Below are the code and all the weights of a small trained network. Each question names an input and a target symbol and asks about switching units off, where a switched-off unit gives its printed mean instead of its output.

import numpy as np


def w(rows, s, z=0):
    codes = np.array(rows[::2]) - 128.0
    scale = np.full(codes.shape[1], s)
    scale[-1] = z or s
    return codes * scale


def f(y):
    return y / 2 * (1 + np.tanh(0.7978845608 * (y + 0.044715 * y**3)))


def softmax(a):
    e = np.exp(a - a.max(-1, keepdims=True))
    return e / e.sum(-1, keepdims=True)


def log_softmax(a):
    a = a - a.max(-1, keepdims=True)
    return a - np.log(np.exp(a).sum(-1, keepdims=True))


def net(x, mask):
    ids = ['ΓΞΠαβεζλμω'.index(c) for c in x.split()]
    T = len(ids)
    res = E[ids] + P[:T]
    u = 0
    for l in range(2):
        q, k, v = (res @ M[l].T for M in (Q, K, V))
        z = softmax(np.where(np.tri(T) > 0, q @ k.T / 2**0.5, -1e9)) @ v
        res = res + np.where(mask[u], z, O[l][:, -1]) @ O[l][:, :-1]
        u += 1
        y = f(res @ A[l][:, :-1].T + A[l][:, -1])
        res = res + np.where(mask[u : u + 8], y, B[l][:, -1]) @ B[l][:, :-1]
        u += 8
    return log_softmax(res[-1] @ U[:, :-1].T + U[:, -1])


Q, K, V, O, A, B = {}, {}, {}, {}, {}, {}
E = w([
[183,185,216,114,199,150,171,174,65],'Γ',
[167,103,138,144,147,113,88,137,185],'Ξ',
[117,51,164,201,148,197,101,174,164],'Π',
[150,81,40,234,169,198,131,159,149],'α',
[134,127,113,100,143,197,54,135,131],'β',
[155,63,121,136,165,130,92,90,67],'ε',
[139,143,53,85,157,61,100,150,123],'ζ',
[69,31,180,159,131,128,194,130,166],'λ',
[123,202,47,105,115,177,132,139,195],'μ',
[133,134,6,92,147,157,190,70,106],'ω',
],0.014)
P = w([
[41,191,140,209,248,83,44,98,154],'0',
[130,99,135,75,254,194,138,117,204],'1',
[192,71,92,79,158,156,69,76,172],'2',
[86,179,116,204,186,86,72,127,127],'3',
[132,102,149,90,227,202,174,156,202],'4',
[200,68,83,83,106,159,83,108,138],'5',
[100,176,114,209,136,85,92,168,94],'6',
[144,97,159,110,209,213,198,191,196],'7',
[203,63,79,92,55,160,103,140,112],'8',
[109,178,121,223,85,82,125,205,69],'9',
[155,85,170,124,195,221,218,227,185],'10',
[212,63,76,100,1,161,129,170,90],'11',
[111,182,127,236,34,81,154,237,42],'12',
[164,79,156,102,218,203,217,222,191],'13',
],0.0094)
Q[0] = w([
[255,19,36,152,85,186,86,162,179],'0.h0',
[155,117,119,139,255,178,186,220,131],'0.h0',
],0.013)
K[0] = w([
[111,78,111,160,88,132,142,170,128],'0.h0',
[146,157,124,108,8,110,134,131,65],'0.h0',
],0.018)
V[0] = w([
[97,139,100,39,164,22,174,65,103],'0.h0',
[160,141,255,56,105,59,44,202,170],'0.h0',
],0.0063)
O[0] = w([
[183,61,67,115,167,104,184,225,101,2],'0.h0',
[89,104,217,48,124,78,30,254,115,77],'0.h0',
],0.0073,0.0039)
A[0] = w([
[171,148,118,65,130,178,254,143,164,104],'0.n0',
[54,208,104,137,122,76,129,186,138,254],'0.n1',
[191,76,156,63,138,122,125,198,119,58],'0.n2',
[146,200,120,148,217,104,134,238,34,253],'0.n3',
[239,76,76,54,131,159,121,167,84,176],'0.n4',
[154,156,135,223,158,72,65,156,100,164],'0.n5',
[127,172,128,116,109,157,106,162,231,65],'0.n6',
[94,81,214,183,164,156,157,159,130,237],'0.n7',
],0.0094,0.003)
B[0] = w([
[124,66,155,20,133,155,145,126,36,231],'0.n0',
[64,173,116,112,124,151,194,115,159,199],'0.n1',
[157,221,115,191,139,47,169,181,168,169],'0.n2',
[102,191,126,98,114,130,143,2,145,243],'0.n3',
[158,143,117,48,122,204,171,127,189,234],'0.n4',
[145,146,119,225,148,39,75,140,85,230],'0.n5',
[75,96,62,193,137,134,86,165,167,223],'0.n6',
[134,113,206,121,84,165,120,41,213,255],'0.n7',
],0.0083,0.005)
Q[1] = w([
[82,135,162,163,196,143,167,145,119],'1.h0',
[88,100,105,144,129,76,140,225,6],'1.h0',
],0.012)
K[1] = w([
[136,112,44,143,162,127,92,148,115],'1.h0',
[127,122,129,126,251,135,110,109,163],'1.h0',
],0.014)
V[1] = w([
[103,10,133,159,108,57,166,107,177],'1.h0',
[237,155,255,160,178,114,121,115,58],'1.h0',
],0.006)
O[1] = w([
[122,84,137,52,74,50,154,76,176,63],'1.h0',
[254,149,89,132,133,139,83,90,114,1],'1.h0',
],0.0085,0.0039)
A[1] = w([
[135,149,123,191,158,2,147,202,174,151],'1.n0',
[86,55,166,90,104,118,204,144,194,31],'1.n1',
[119,118,171,174,110,64,147,38,88,2],'1.n2',
[93,66,109,96,90,194,63,156,121,211],'1.n3',
[156,132,146,24,142,170,111,106,101,142],'1.n4',
[214,37,169,78,112,150,125,137,124,169],'1.n5',
[146,140,149,83,128,144,204,92,43,181],'1.n6',
[114,110,53,110,132,170,242,116,182,214],'1.n7',
],0.0091,0.0045)
B[1] = w([
[227,112,145,46,51,104,156,158,146,176],'1.n0',
[108,134,1,83,69,120,123,165,60,197],'1.n1',
[150,58,103,95,196,164,166,188,106,169],'1.n2',
[99,86,109,159,139,62,185,99,145,198],'1.n3',
[93,126,97,158,159,86,117,190,171,192],'1.n4',
[144,215,159,151,212,63,190,97,102,190],'1.n5',
[153,60,111,189,92,110,65,123,156,175],'1.n6',
[182,164,196,92,135,169,65,117,98,247],'1.n7',
],0.0096,0.014)
U = w([
[185,172,20,208,120,156,147,158,155,1],'Γ',
[178,92,176,104,57,97,130,178,172,193],'Ξ',
[39,154,65,209,67,17,40,64,126,250],'Π',
[159,113,159,95,56,186,94,19,115,143],'α',
[87,47,175,185,168,194,125,212,226,95],'β',
[122,151,254,132,200,118,213,114,108,130],'ε',
[131,207,211,61,118,191,100,189,102,53],'ζ',
[129,203,63,71,99,58,178,64,103,69],'λ',
[85,58,102,74,99,189,110,181,97,180],'μ',
[141,66,143,136,183,103,105,184,13,133],'ω',
],0.0079,0.0035)

Each question gives the input, a string of symbols that net reads in full, and the target symbol t.
The units are the heads (2 rows each of Q, K, V and O) and the neurons (one row each of A and B). Each row of codes is followed by its name. A weight is (code - 128) times the scale printed after its matrix; where a second scale follows, it is the last column's (O, A, B and U).
mask holds one flag per unit, layer by layer, with each layer's heads first. A switched-off unit (its flag False) gives its mean, the last column of its rows in O or B, instead of its output. The means were averaged over made-up inputs and are rounded, as every weight is.
A unit's drop is (log p(t) with every unit on - log p(t) with that unit switched off) / (log p(t) with every unit on - log p(t) with every unit switched off).
The circuit of an input: a set's keep is (log p(t) with only the set's units on - log p(t) with every unit switched off) / (log p(t) with every unit on - log p(t) with every unit switched off). Starting from the 12 units with the biggest drops (on a tie, the unit counted first), units are removed one at a time, each time the one whose removal leaves the highest keep (on an exact tie, the one counted first), for as long as the keep stays at least 0.8.
circuit, biggest first: the units of the circuit, biggest drop first
unit that matters most: the unit with the biggest drop
top k neurons: the k neurons with the biggest drops, biggest first
top k neurons in layer l: the k neurons of layer l with the biggest drops, biggest first
input Ξ Γ Ξ Ξ μ β, target Γ: unit that matters most	0.n7
input ω Ξ ε Π β Ξ α μ β Γ Π Ξ Π Γ, target Ξ: circuit, biggest first	1.n6, 0.n0, 0.n7
input Ξ β ε Ξ β β ε Ξ β β Γ, target β: top 2 neurons	1.n6, 1.n4
input Ξ α Ξ Ξ Ξ ω Ξ β Ξ Ξ Ξ μ Ξ β, target μ: circuit, biggest first	1.h0, 1.n1, 0.n5
input Ξ Ξ Ξ ε μ ε ζ α, target ζ: circuit, biggest first	1.n7, 0.h0, 0.n4
input Γ Ξ β Ξ ω Ξ Ξ Γ μ β ε Ξ, target Γ: circuit, biggest first	1.h0, 0.n7, 0.n0
input Ξ β ζ β Ξ Π ε β, target ε: top 2 neurons	1.n5, 1.n1
input Ξ μ Ξ β β β ζ μ μ ω μ, target ω: top 2 neurons in layer 0	0.n0, 0.n3
input Ξ Ξ β Γ ε ω Ξ β, target ω: top 4 neurons in layer 1	1.n6, 1.n5, 1.n7, 1.n1
input ω Ξ ε Π Ξ ω μ ε μ Ξ Ξ, target μ: top 2 neurons	1.n1, 0.n6
input Ξ ε β Ξ β Ξ ζ ζ β β ζ ζ Ξ Γ, target ζ: top 2 neurons	1.n7, 0.n4
input Ξ ε ε, target ε: top 2 neurons	1.n5, 1.n1
input β ω ζ Ξ, target Ξ: circuit, biggest first	1.n0, 0.n5, 0.n0
input Ξ β Ξ Ξ Ξ Ξ Π μ Π Ξ λ ε, target λ: circuit, biggest first	1.h0, 0.n7, 1.n5
input β λ β Π β Ξ Π β μ ε Ξ μ, target Π: top 3 neurons in layer 1	1.n3, 1.n0, 1.n2
input Ξ ζ λ λ Ξ, target λ: top 2 neurons	1.n1, 1.n5
input Ξ Ξ β Ξ β λ ε β Ξ β Π ζ Ξ ε, target ζ: unit that matters most	1.n7
input Ξ μ Ξ Ξ Ξ μ Ξ β Ξ ζ, target λ: top 2 neurons	0.n5, 0.n3
input Ξ Ξ β Γ Ξ β α ζ β Ξ β μ, target α: circuit, biggest first	0.h0, 1.n7
input ε Π Ξ α ω ε ε λ μ, target λ: circuit, biggest first	1.h0, 0.n7
